Here is a tiny trained network, its code and every weight. The questions are about switching its units off for an input and a class, where a switched-off unit gives its printed mean instead of its output.

import numpy as np


def w(rows, s, z=0):
    codes = np.array(rows[::2]) - 128.0
    scale = np.full(codes.shape[1], s)
    scale[-1] = z or s
    return codes * scale


def norm(h):
    return h / np.sqrt((h * h).mean(-1, keepdims=True) + 1e-5)


def f(y):
    return y / 2 * (1 + np.tanh(0.7978845608 * (y + 0.044715 * y**3)))


def log_softmax(a):
    a = a - a.max(-1, keepdims=True)
    return a - np.log(np.exp(a).sum(-1, keepdims=True))


def net(x, mask):
    res = np.array(x, float).reshape(1, 4) / 4 @ E
    u = 0
    for l in range(2):
        y = f(norm(res) @ A[l][:, :-1].T + A[l][:, -1])
        res = res + np.where(mask[u : u + 9], y, B[l][:, -1]) @ B[l][:, :-1]
        u += 9
    return log_softmax(norm(res)[-1] @ U[:, :-1].T + U[:, -1])


A, B = {}, {}
E = w([
[128,136,127,130,131],'x0',
[240,89,47,5,187],'x1',
[124,155,45,252,238],'x2',
[40,170,39,119,80],'x3',
],0.0042)
A[0] = w([
[53,63,170,109,125,161],'L0N1',
[151,148,171,120,162,2],'L0N2',
[76,80,135,138,121,126],'L0N3',
[174,157,255,137,187,44],'L0N4',
[196,115,162,159,153,74],'L0N5',
[153,158,120,187,97,128],'L0N6',
[154,123,67,185,150,35],'L0N7',
[63,144,70,108,97,49],'L0N8',
[188,165,101,164,142,86],'L0N9',
],0.012,0.0027)
B[0] = w([
[99,190,155,155,138,213],'L0N1',
[129,118,109,104,73,125],'L0N2',
[180,142,172,109,179,164],'L0N3',
[140,69,110,142,71,255],'L0N4',
[86,79,110,118,116,198],'L0N5',
[160,179,140,143,148,180],'L0N6',
[107,130,132,132,167,208],'L0N7',
[148,2,130,152,56,242],'L0N8',
[141,121,116,164,134,173],'L0N9',
],0.0086,0.0037)
A[1] = w([
[205,139,56,53,166,87],'L1N1',
[56,149,46,148,81,164],'L1N2',
[184,123,31,28,134,174],'L1N3',
[143,105,77,44,179,49],'L1N4',
[94,139,82,172,191,184],'L1N5',
[118,145,200,37,46,93],'L1N6',
[118,196,146,194,80,250],'L1N7',
[133,182,199,22,83,56],'L1N8',
[97,153,187,2,105,58],'L1N9',
],0.0078,0.0012)
B[1] = w([
[130,171,213,157,27,194],'L1N1',
[215,51,138,28,88,172],'L1N2',
[27,143,239,126,118,240],'L1N3',
[127,237,171,154,123,182],'L1N4',
[157,144,81,96,155,194],'L1N5',
[177,176,2,97,231,255],'L1N6',
[123,159,181,47,131,220],'L1N7',
[131,31,85,194,191,202],'L1N8',
[138,187,56,249,192,199],'L1N9',
],0.0076,0.0039)
U = w([
[187,137,35,153,228,43],'0',
[138,190,246,125,102,108],'1',
[180,18,109,93,75,255],'2',
],0.013,0.00066)

Each question gives the input, the list of numbers given to net, and the class t.
The units are the neurons (one row each of A and B). Each row of codes is followed by its name. A weight is (code - 128) times the scale printed after its matrix; where a second scale follows, it is the last column's (A, B and U).
mask holds one flag per neuron, layer by layer. A switched-off neuron (its flag False) gives its mean, the last column of its row in B, instead of its output. The means were averaged over made-up inputs and are rounded, as every weight is.
A unit's drop is (log p(t) with every unit on - log p(t) with that unit switched off) / (log p(t) with every unit on - log p(t) with every unit switched off).
The circuit of an input: a set's keep is (log p(t) with only the set's units on - log p(t) with every unit switched off) / (log p(t) with every unit on - log p(t) with every unit switched off). Starting from the 12 units with the biggest drops (on a tie, the unit counted first), units are removed one at a time, each time the one whose removal leaves the highest keep (on an exact tie, the one counted first), for as long as the keep stays at least 0.8.
circuit, biggest first: the units of the circuit, biggest drop first
most important unit: the unit with the biggest drop
k most important neurons: the k neurons with the biggest drops, biggest first
top k neurons in layer l: the k neurons of layer l with the biggest drops, biggest first
drop when u is switched off: that unit's drop, to one decimal
input [4,6,5,8], class 2: circuit, biggest first : (L1N2 L1N6)
input [-6,1,-2,2], class 0: circuit, biggest first : (L0N4)
input [-6,-2,-8,-8], class 0: circuit, biggest first : (L1N6 L0N8)
input [3,5,4,-7], class 2: 3 most important neurons : (L0N4 L0N5 L0N9)
input [-1,3,-6,-5], class 0: 3 most important neurons : (L0N8 L1N6 L1N9)
input [-5,8,7,-4], class 1: top 2 neurons in layer 1 : (L1N1 L1N3)
input [8,-5,-2,-6], class 2: 2 most important neurons : (L0N4 L1N3)
input [-8,-8,-8,-6], class 0: 3 most important neurons : (L1N6 L0N8 L1N8)
input [1,-4,7,8], class 2: 4 most important neurons : (L0N8 L1N2 L1N6 L1N9)
input [2,-5,-4,6], class 2: top 2 neurons in layer 1 : (L1N3 L1N4)
input [-7,-6,-7,-1], class 0: 2 most important neurons : (L1N6 L1N8)
input [-7,-1,-6,-5], class 0: 2 most important neurons : (L0N8 L1N6)
input [2,-5,6,8], class 2: 3 most important neurons : (L0N8 L1N2 L1N6)
input [4,-2,-2,-6], class 2: circuit, biggest first : (L0N4)
input [-8,3,3,4], class 2: 2 most important neurons : (L0N8 L1N6)
input [-6,-7,-8,-4], class 0: 4 most important neurons : (L1N6 L1N8 L0N8 L1N3)
input [-4,-6,-6,-3], class 0: drop when L1N3 is switched off : 0.2
input [7,8,5,0], class 1: drop when L1N1 is switched off : 0.1
input [-4,7,0,7], class 1: drop when L1N3 is switched off : 0.3
input [-8,0,0,4], class 2: drop when L1N1 is switched off : 0.0
input [-1,7,-4,0], class 1: most important unit : L1N3
